Below is a small trained network, with its code and all its weights. Each question gives an input and a target symbol and asks what happens when units are switched off, that is, made to give their printed mean instead of their output.

import numpy as np


def w(rows, s, z=0):
    codes = np.array(rows[::2]) - 128.0
    scale = np.full(codes.shape[1], s)
    scale[-1] = z or s
    return codes * scale


def norm(h):
    return h / np.sqrt((h * h).mean(-1, keepdims=True) + 1e-5)


def softmax(a):
    e = np.exp(a - a.max(-1, keepdims=True))
    return e / e.sum(-1, keepdims=True)


def log_softmax(a):
    a = a - a.max(-1, keepdims=True)
    return a - np.log(np.exp(a).sum(-1, keepdims=True))


def net(x, mask):
    ids = ['ΓΦΩζηστψ'.index(c) for c in x.split()]
    T = len(ids)
    res = E[ids] + P[:T]
    u = 0
    for l in range(2):
        r = norm(res)
        for j in range(3):
            rows = slice(2 * j, 2 * j + 2)
            q, k, v = (r @ M[l][rows].T for M in (Q, K, V))
            z = softmax(np.where(np.tri(T) > 0, q @ k.T / 2**0.5, -1e9)) @ v
            o = O[l][rows]
            res = res + np.where(mask[u + j], z, o[:, -1]) @ o[:, :-1]
        u += 3
    return log_softmax(norm(res)[-1] @ U[:, :-1].T + U[:, -1])


Q, K, V, O = {}, {}, {}, {}
E = w([
[174,3,76],'Γ',
[99,49,98],'Φ',
[101,124,124],'Ω',
[189,64,33],'ζ',
[23,129,120],'η',
[40,160,105],'σ',
[70,140,118],'τ',
[207,99,70],'ψ',
],0.015)
P = w([
[203,111,163],'0',
[62,139,134],'1',
[26,155,126],'2',
[3,170,118],'3',
[2,177,117],'4',
[30,166,121],'5',
[54,143,132],'6',
[47,178,85],'7',
[27,194,79],'8',
[26,200,63],'9',
[49,197,76],'10',
[25,211,29],'11',
],0.0093)
Q[0] = w([
[146,123,126],'L0H1',
[181,2,56],'L0H1',
[160,46,68],'L0H2',
[120,163,118],'L0H2',
[131,165,135],'L0H3',
[85,123,54],'L0H3',
],0.073)
K[0] = w([
[136,95,134],'L0H1',
[59,61,5],'L0H1',
[216,106,23],'L0H2',
[102,105,115],'L0H2',
[188,136,170],'L0H3',
[59,252,113],'L0H3',
],0.044)
V[0] = w([
[234,188,252],'L0H1',
[111,244,145],'L0H1',
[87,158,235],'L0H2',
[53,193,212],'L0H2',
[73,26,113],'L0H3',
[34,217,92],'L0H3',
],0.029)
O[0] = w([
[16,115,242,46],'L0H1',
[82,235,171,103],'L0H1',
[4,143,88,119],'L0H2',
[2,113,128,142],'L0H2',
[62,90,23,150],'L0H3',
[223,161,47,254],'L0H3',
],0.023,0.043)
Q[1] = w([
[32,183,81],'L1H1',
[177,112,183],'L1H1',
[156,187,254],'L1H2',
[144,62,125],'L1H2',
[173,154,215],'L1H3',
[94,96,167],'L1H3',
],0.056)
K[1] = w([
[55,117,234],'L1H1',
[181,236,54],'L1H1',
[229,228,2],'L1H2',
[176,42,93],'L1H2',
[163,41,224],'L1H3',
[57,68,95],'L1H3',
],0.042)
V[1] = w([
[95,43,75],'L1H1',
[128,116,123],'L1H1',
[165,105,103],'L1H2',
[70,4,149],'L1H2',
[67,98,23],'L1H3',
[233,185,50],'L1H3',
],0.034)
O[1] = w([
[183,126,63,161],'L1H1',
[128,134,129,134],'L1H1',
[139,166,109,155],'L1H2',
[219,131,92,148],'L1H2',
[163,137,254,219],'L1H3',
[36,49,174,252],'L1H3',
],0.03,0.034)
U = w([
[160,61,150,141],'Γ',
[136,190,34,81],'Φ',
[197,234,162,109],'Ω',
[105,29,224,51],'ζ',
[47,86,47,33],'η',
[63,131,175,254],'σ',
[97,244,103,143],'τ',
[150,148,253,132],'ψ',
],0.021,0.0082)

Each question gives the input, a string of symbols that net reads in full, and the target symbol t.
The units are the heads (2 rows each of Q, K, V and O). Each row of codes is followed by its name. A weight is (code - 128) times the scale printed after its matrix; where a second scale follows, it is the last column's (O and U).
mask holds one flag per head, layer by layer. A switched-off head (its flag False) gives its mean, the last column of its rows in O, instead of its output. The means were averaged over made-up inputs and are rounded, as every weight is.
A unit's drop is (log p(t) with every unit on - log p(t) with that unit switched off) / (log p(t) with every unit on - log p(t) with every unit switched off).
The circuit of an input: a set's keep is (log p(t) with only the set's units on - log p(t) with every unit switched off) / (log p(t) with every unit on - log p(t) with every unit switched off). Starting from all 6 units, units are removed one at a time, each time the one whose removal leaves the highest keep (on an exact tie, the one counted first), for as long as the keep stays at least 0.8.
units of the circuit, in order: the units of the circuit, biggest drop first
most important unit: the unit with the biggest drop
heads that matter: for each layer, one digit per head in row order, 1 if its drop is at least 0.15 and else 0, layers parted by /
drop of u: that unit's drop, to one decimal
input ζ σ Φ τ, target ζ: heads that matter -> 111 / 001
input ψ ζ Φ Φ Φ σ τ Ω, target ψ: units of the circuit, in order -> (L1H3; L0H1; L0H2)
input η Γ ψ Ω, target η: units of the circuit, in order -> (L0H2)
input Φ Γ Φ τ Ω, target Φ: heads that matter -> 111 / 010
input ψ η ζ η, target ψ: units of the circuit, in order -> (L1H3; L0H2; L0H1)
input Φ σ Φ η η σ Ω Φ Φ τ, target Φ: units of the circuit, in order -> (L0H3; L0H1; L0H2)
input Ω σ η η η, target Ω: units of the circuit, in order -> (L1H3; L0H1)
input σ ψ Φ Ω τ ζ ζ σ τ Ω, target σ: heads that matter -> 000 / 000
input σ Ω η, target σ: heads that matter -> 100 / 000
input τ Ω τ Φ τ Ω, target τ: units of the circuit, in order -> (L0H2; L1H3; L0H1)
input ζ ζ ζ Ω, target ζ: units of the circuit, in order -> (L0H2; L1H3)
input σ σ Ω, target σ: heads that matter -> 100 / 000
input σ η Ω ζ τ, target σ: heads that matter -> 000 / 000
input Ω ζ τ τ τ η η Ω Ω τ, target Ω: most important unit -> L1H3
input Ω ψ σ σ, target Ω: drop of L0H1 -> 0.9
input τ ζ Ω ψ σ ψ Φ Ω Γ Ω σ σ, target τ: drop of L0H1 -> 0.7
input Ω Ω τ τ Ω σ, target Ω: drop of L1H1 -> 0.0
